[-100   -5  -24   -1  -13  -35  -15   43   51   57  -14   68   -5  -46
  -12  -21    5   50  -57   -4   39  -37   35   32   65  -62  -11  -87
   30   17    7   20   -2   -6    6   -1  -36]
(118)
[ -7 -40  10   4  49  12   6  -1  30  58 -16  36  23  30 -12 -15 -29 -35
 -37  -2  -3  12  47 -11 -44  -1 -39  15 -28  91 -12 -14 -60  47  -8  45
  17]
(110)
[-40  13 -23   7 -29   6 -17  14 -45 -25 -28 -45 -35  23  60  16  55 -12
 -30 -15  38 -21   5  56  -6  35 -11 -39  77 -24  17 -37 -15  57  -2  25
  13]
(110)
[-44 -19   4  -8 -32 -24 -36  60 -20  10 -67  -9  -8  22  38 -26 -16  22
  41 -27 -39   3 -61  98 -20  70   5 -22   8 -23 -34 -33  27 -30  22 -51
  -6]
(118)
[  1 -13 -27   0  29  51 -51  -7  49  72 -14  12 -12  22   4   7 -17 -28
   0   3  62   0  19  18   7 -29  -9  17 -12 103   2 -35 -71  14  19  24
 -11]
(99)
[-86  24 -36  29 -23 -53  17  72  20  38   1  44  55 -55 -49  -5 -11  50
 -48  17  26 -27  62 -26  88 -23  15 -58   3  13 -41  78 -19 -13   1  21
 -45]
(177)
[-31  51 -53   7 -26   1 -15  83  -8 -55 -22 -83 -37  42  63  -3  40 -11
 -16  -6  -9 -38  40  47 -20  13  -3 -67  69   0  36 -47  -6  16   4  25
  -2]
(41)
[-65  26 -19  31  36 -38  18  68  53  31  18  60  25 -37 -29  -9  16  52
 -81  -5  14 -46  42 -16  41 -44 -16 -59  33   2 -26  24  37  -8 -22  27
 -47]
(131)
[-42  54 -37  -9 -17   5   9  79 -32 -51  -7 -83 -10  52  17  26  60  14
 -44   6  24 -29  45  37   0  21 -22 -63 104 -22  21 -16  34  49 -10  34
   7]
(44)
[ 17 -17 -33   5  37   6 -41  31  25  41   0 -26  30  26   3  15 -24  -5
  23  23  47  34  51  19   5 -15   1 -27 -11  66  12 -10 -59  13  12  22
 -10]
(41)
[  0 -11 -41   1  50  -4 -39  34  42  32  -5  -6  45  19   2 -15 -46   0
 -19  -3  17   1  61   2  -4 -11  24 -10 -26  64 -16  31 -30  11   3  28
 -26]
(41)
[-51  31  -8  -8  -9 -12  24  57 -10 -49   3 -63 -12  24  23  13  47 -22
 -27  -8  36 -25  24  53 -20  17 -12 -48  57 -20  39 -41 -18  47  -4   6
  12]
(42)
[-41  -1  11  20 -36 -51  -7  40 -46  16 -52  -4  -1  44  13 -22  21  34
  22 -51   8 -13 -90  85 -17  63 -16  -4 -20 -36 -71 -16  28 -56   5 -10
 -10]
(42)
[-22  -7  15  -6 -37 -55 -22  43 -15  -1 -47 -31 -13  67  11  -8 -10  17
  58 -45   6  -7 -74  90 -18  67   8   4   2 -29 -61  -6  41 -32   2 -44
 -13]
(76)
[ 16 -22 -33  -5  17  16 -40  -9  31  50 -17 -30   0   0  17 -10  -5 -32
  14   4  67  11  38 -28 -28 -36   3  47   6  75 -12 -22 -31  34  13  37
  19]
(131)
[-40  50  19  14 -18 -25  19  52 -13 -26 -23 -23 -40  59  32  23  73   2
 -49  -8  -7 -14  31  55   3  39   0 -46  94 -52  16 -54   1  47 -24  50
 -28]
(110)
[-38  30 -30  19   8 -33 -20  28  19  43  -8   2  67 -40  -7  -5  -9  66
 -17  26  15 -32  51 -11  64 -48  -7 -61  13   1 -12  28 -19 -43  -6  26
 -31]
(38)
[-96   5  12  27 -10 -89   4  65   3  56   7  52  26 -30 -23  14  13  73
 -69  24  13  -1  64   9  57 -41  -2 -68   7 -14   5   8  14 -14  -8  21
 -77]
(110)
[-12  -6 -26  15 -38 -38 -16  62 -46  15 -63   6  45  21  47 -11 -28  22
  65 -34 -19  13 -83  74 -37  80 -15   0 -51 -44 -62 -12  39 -41   1 -67
   1]
(38)
[ -88    3  -41   17   -9  -14  -22   30   37   53  -14   20   25  -33
  -20  -31   -1   59  -48   29   32  -25   46    8   59  -22  -13 -100
   60    4    5   27   -8    4   12   -5  -17]
(118)
[-25 -17 -25   1  45  23 -32  12  38  43 -27 -14  14  29  -3   5 -35 -23
 -17 -10  48   5  37   9  11  -7  -7  -7  15  73  13  21 -43  22  11  21
  12]
(99)
[-105   27  -21   22    8  -44   -6   83   19   42   14   39    4  -59
   -2   13  -11   30  -44    3   36  -41   70  -16   55  -67   -7  -31
   19   11    7   37   10  -27    0   56  -41]
(131)
[-53  60 -40  -2 -40  35  21  77 -15 -51 -36 -61 -31  47  41 -19  65 -44
 -52 -30  31 -44  35  43 -25  43 -20 -72  75  -7  57 -25 -20  64   2   1
  14]
(99)
[-68  13 -28  -1  -5 -49  -9  71  -4  39  16  32  39 -36 -12  -2  15  82
 -50  18  17 -44  37 -31  73 -36 -16 -51  24   5 -40  33  36 -12   0  37
 -40]
(44)
[-79  25  -8  13 -26 -55 -27  48  19  53  34  21  31 -53 -22 -21  27  33
 -47  18  48 -79  61  14  57 -44  -5 -75  22   3  29  -3  -2 -16   3  44
 -58]
(42)
[-12 -19 -27   1   3  26 -13   0  48  63 -23 -26 -24   9 -13  -1 -35 -31
  -7   2  45  17  47 -17 -13 -35  -8  47   8  74 -10   3 -35  27  18  46
  24]
(131)
[-30  73 -34   0  13  18   6  70 -11 -58  -7 -60 -15  78  12   1  74  -8
 -26   6  -4 -39  12  28  -8  26  -1 -62 101 -13   1 -31  15  52 -15  27
   6]
(44)
[ -2 -28 -16   4  18  36 -27  -2  39  39 -49   5 -11  -8 -11  -3 -63 -46
 -24   7  36  15  17  -6 -13   6  -4  23  -5  83   8  12 -43  37   0  42
  43]
(177)
[-41  39 -50   3 -53  -4   1  31 -24 -44 -26 -57 -36  29  85 -18  53  19
  -4  -1  11 -54  29  38 -14  23  -2 -63  51 -27   6 -42  -3  30   7  50
 -23]
(41)
[ -4 -47 -15 -25  14 -11 -26  22  38  43   3 -54  54  10 -23 -25 -48 -15
  14  -6  77  17  52 -13  -5  -8  -6  11 -10  81 -24  40 -48  40  15  14
   3]
(76)
[-64  51 -46   0 -37  -2   3  62 -17 -54   3 -87 -40  58  29  -6  55 -15
 -22 -12  36 -28  22  34 -23   6  17 -42  73 -10   4 -22 -14  22   2  -2
  -3]
(76)
[-47  19 -21   8 -14 -24  12  42  -6  10 -77  17   1  43  33  -8  -4  28
  17 -29 -30 -14 -66  97 -34  79   2 -33 -54 -10 -58 -16  35 -38 -11  -3
 -38]
(177)
[-36  50 -33  15 -35  -8   9  33 -30 -56   6 -62 -10  73  29  -4  68 -19
 -20 -12  22 -44  37  15 -46  29  -9 -30  86 -10  -6 -16   9  42 -12   9
   4]
(76)
[-89  21 -41  -5 -29 -38  -4  72  39  41 -25  14  -1 -47 -33  -9   4  49
 -55 -11  72 -58  65  34  85 -43  14 -68  23  24 -14  33 -15   5  12  38
 -70]
(177)
[-32  36 -45   8 -25   9  18  -7  15 -41   2 -25   5  38  35  -9  61  -8
 -47   2 -30 -31  31  18 -12  29  -2 -69  94 -22   8  -1  15  50 -18  -1
  17]
(118)
[-67  64  -8  16 -37 -21  27  15 -19 -50  -5 -59  12  27  20 -24  67   2
 -28   7  26 -60  40  28 -26  11 -13 -63  50 -31  28 -15   2  35  -8  46
 -22]
(42)
[-31 -21 -23 -16  38   8 -30   4  41  76   1  -1  23   4  11 -13  10  -3
 -38   1  84   0  35  22 -11 -33  14  -8 -19  62   5 -28 -62  21   8  46
 -12]
(42)
[-74  45 -16  23  11 -15  22  53  -2 -50  15 -54  -6  41  16   3  42 -10
 -38  -4   4 -44  22  48 -17  30 -24 -82  73 -30  43 -29  23  30 -16  35
  -8]
(42)
[ -5 -23 -18 -23  28  -7 -28 -19  32  65 -33  10 -39  20   6 -12 -13 -30
 -22 -15  56  -7  44 -21  -3 -32 -24  36 -24  81 -16 -27 -52  36  -4  67
  -9]
(110)
[-59  26 -25   9 -69 -12 -22  34  18  36  -2  32  11 -51  10 -21  22  20
 -35  -7  51 -82  37   7  65 -43   2 -29  22  24 -17  24 -41  -8  14  14
 -30]
(99)
[ 18 -34 -17   0 -22   9 -47   8  29  51 -47 -39 -16  15  -1 -17 -35 -32
  14  -8  59   9  22  19  -5 -30 -11  30  25  68 -14 -31 -45  35  20  35
  23]
(38)
[-22  50 -41  11 -27 -12  30  -6  -7 -44   7 -58 -26  74  17  12  74  -7
  22 -11  30 -28  14  59  -3  -7  14 -62  60 -51   9 -37   6  12 -20  37
 -30]
(38)
[-64  35 -30  27 -50  -3   7  41 -22 -70 -23 -60 -12  35  30 -17  56 -13
   2 -11  -2 -32  21  51 -18  16 -24 -73 111 -16  15  -8   9  41  11  -8
  18]
(118)
[-16  23 -24 -28   9 -21 -22  78 -14  12 -58  45  15  28  54 -25   3   9
  23 -29 -37 -31 -89  35 -44  48 -12   1 -49  -5 -51 -20  46 -34 -21 -46
  29]
(44)
[-77  -7 -27  35 -45 -57 -11  58   2  50  29  17   9   3 -40  -9  15  42
 -52 -12  55 -39  46  -6  49 -27 -24 -50  60  10 -31  42  21 -19   4  19
 -25]
(76)
[-39  22 -34   6 -35 -46  17  63  -5  11 -73  -1   8  45  12  -2  -6  29
  31 -31  17  -3 -64 105 -17  86  -5 -46 -50 -38 -59   4  40 -44 -27 -18
 -29]
(177)
[-27  32 -16  14  -2   1   0  32  -4 -51   7 -68  29  12  26 -13  45 -11
 -42   4  39 -29  14  39 -33  28  -9 -57  58 -15  26 -29  -2  51 -15  15
   3]
(42)
[-16  -1 -31   4  18  28 -43   2  34  34 -39 -39  18  31  20 -29 -39 -54
  14  23  -3  29  25   0 -26   4  -9  -6   4  90  -7  11 -73  19   5  33
  46]
(118)
[-27  68 -25  10 -29  10   5  34 -35 -42  -8 -65  -9  44  58  19  76 -18
 -37   0 -14 -36  49  41 -21  44 -11 -40  75 -23  22 -45 -26  44 -16  40
  -9]
(110)
[ -1 -43 -13 -16  26  13 -30 -14  38  43 -13  -1  -8  13 -28  -7 -31 -16
 -26  -7  49  14  34  25   8 -15 -13  -1  16  72 -20   5 -40  29   4  22
   7]
(118)
[-13 -36 -16  12  36  22 -51 -29  22  62 -27  25  18  38   6  -4 -13 -21
 -34  -7  17  17  36   9  -4   8   4   4  52  66 -20  22 -33  33   7  39
  35]
(118)
[-41  34 -14  -7 -17 -13  -5  67   5 -17 -83 -11 -30  27  46 -13   4  -2
  41 -37 -19 -14 -73  94 -29  41  23 -21 -31 -13 -10 -32  13 -49  -6 -15
 -12]
(177)
[-22 -10 -11  19   3 -22 -27  34 -58   1 -67   0  11  49  25  -8 -22  44
  56 -28   6 -14 -82 114 -39  80  -7 -10 -22 -45 -79 -44  30 -40   0 -37
 -21]
(38)
[ -5   3 -25   8  13  17 -28  24  77  66  -8  15  12  46 -11  -5 -13 -28
 -12 -10  43 -14  51   5   5 -24  11  25  16  70 -16  -2 -56  -1  -5  32
  -7]
(99)
[ 24   2 -41  -8  34  14 -32  -6  45  64 -35  -2 -13  61  12   0  -6 -21
 -11  -3   2   1  59 -23   8 -18  -5   0  11  81   1  -2 -58  12  10  45
  27]
(41)
[-58  35 -26  18 -39 -62 -15  32  47  62  32  15  44 -28 -27 -27  29  35
 -34  20  45 -59  36   2  63 -31  11 -69  16 -17  -3  18  -3 -30 -14  30
 -41]
(42)
[-61  34  -5  21  -7 -22 -11  53  11  17  -6  23  23 -74 -10 -15  15  38
 -61  18  25 -40  46 -20  42 -61   2 -34  19  29 -16  21 -15  12  10  18
 -35]
(131)
[-73   6 -14   7  10 -40 -27  52  21  35  15  65  25 -50 -19   2   6  44
 -56  -3  17 -35  46  15  74 -46   3 -62  36  17 -17  33 -11 -15   2  -3
 -39]
(118)
[-66  88 -50   8 -29  35  31  56  17 -55 -14 -73 -44  -1  59   9  53 -12
 -36  17   7 -28  23  23 -13  -8  -2 -49  60 -17  27 -35 -19  41  -5  24
  -3]
(131)
[-17  54  12  13 -17  13   6  15 -18 -42 -32  -3 -13  60  34  -9  93 -14
  -8 -19   1 -39   5  26 -12  29  20 -37  90 -35  34 -36  -6  40   0  -9
  -1]
(99)
[-41 -20  10   9 -14 -39 -17  44 -67 -11 -84   1  15  23  42 -20 -17  44
  73 -51   5 -13 -85  93 -12  63   0  -8  -6 -62 -65  -7  24 -36  16 -31
  -1]
(38)
[-102   16  -29   12  -33  -58   -7   59   33   50   16  -11   48  -15
   -7  -25    1   63  -46   16   33  -45   77   -5   42  -40    2  -74
   28   16  -12   48    3  -19    4   33  -52]
(76)
[-50  11  -6 -22 -26 -45 -19 102 -36  -6 -61 -39  -8  53  22  -4  -6  50
  35 -31   4 -16 -68 109  -6  63   6 -15   1 -42 -74 -15  55 -38  -1 -11
 -20]
(44)
[-32 -21 -22   7 -15  29 -40  10  21  66 -49  -1  -3  17  -3 -26 -33 -20
 -34   9  18  20  51 -14   2  11  -8  21  45  66 -24  16 -60  35  24  33
  37]
(118)
[-52  70 -33  12 -43  34  16  48 -39 -74 -52 -98 -38  41  33  14  58 -23
 -28  -9  24 -30  37  71  -9  50   4 -59  88  -9  31 -17 -20  59   6  59
 -12]
(177)
[-82  28 -35  -1 -47 -27  13  36 -15   7 -62  -6 -13  68  24  -9 -11  27
  30 -46   0 -59 -33  97   5  79   4 -24 -14 -46 -62  23  23 -33   8 -26
 -35]
(99)
[-51  33 -25  17  29 -28 -12  51  32  17 -16  70  51 -74  -1  -4 -10  33
 -17  15  17 -36  11 -33  65 -16   4 -56  -7   9   1  41  -1  -6 -14  -1
 -27]
(177)
[  4   2 -37   4  46  32 -34  -6  34  41  -9  -5  14  41  -9  24 -27 -43
  -4 -11  33   4  32  -8  10  -8 -12  15   4  74  13  26 -43   2   0   6
  25]
(99)
[-68  13  33  18 -32 -63 -12  37 -13  23 -19 -10  15 -39 -15  -3  11  50
 -23  23  15 -21  53  15  55 -43 -14 -55  21   5  12   7 -17  -6   8  41
 -54]
(110)
[-62  22 -10  10   1 -33 -23  41  28  47 -11  73  19 -27   2  -4   7  39
 -43  -3  24 -72  57 -26  68 -32   5 -18  36  13 -19  20 -16 -13   1  10
 -28]
(99)
[-43  51   7  26 -21   4 -38  51   6  38  -5  48  32 -64   5  -6  17  36
 -26  32 -10 -53  23 -20  80 -20 -11 -46  25  22  18  -4 -43 -27  16  -4
 -32]
(99)
[-64   6 -20   7 -50 -44  -9  48 -34  -3 -37 -54  20  30  36 -27  -6  22
  48 -21   1 -33 -63 103 -41  78 -13 -34 -37 -39 -35 -23  33 -40  10 -24
 -19]
(42)
[-71  31 -17   4  22 -49 -16  52  14  28 -43  53  27 -67 -14 -26   2  41
 -31  17  29 -38  30 -37  65 -50  18 -64 -17  25   4  36 -22 -25  -5  16
 -25]
(177)
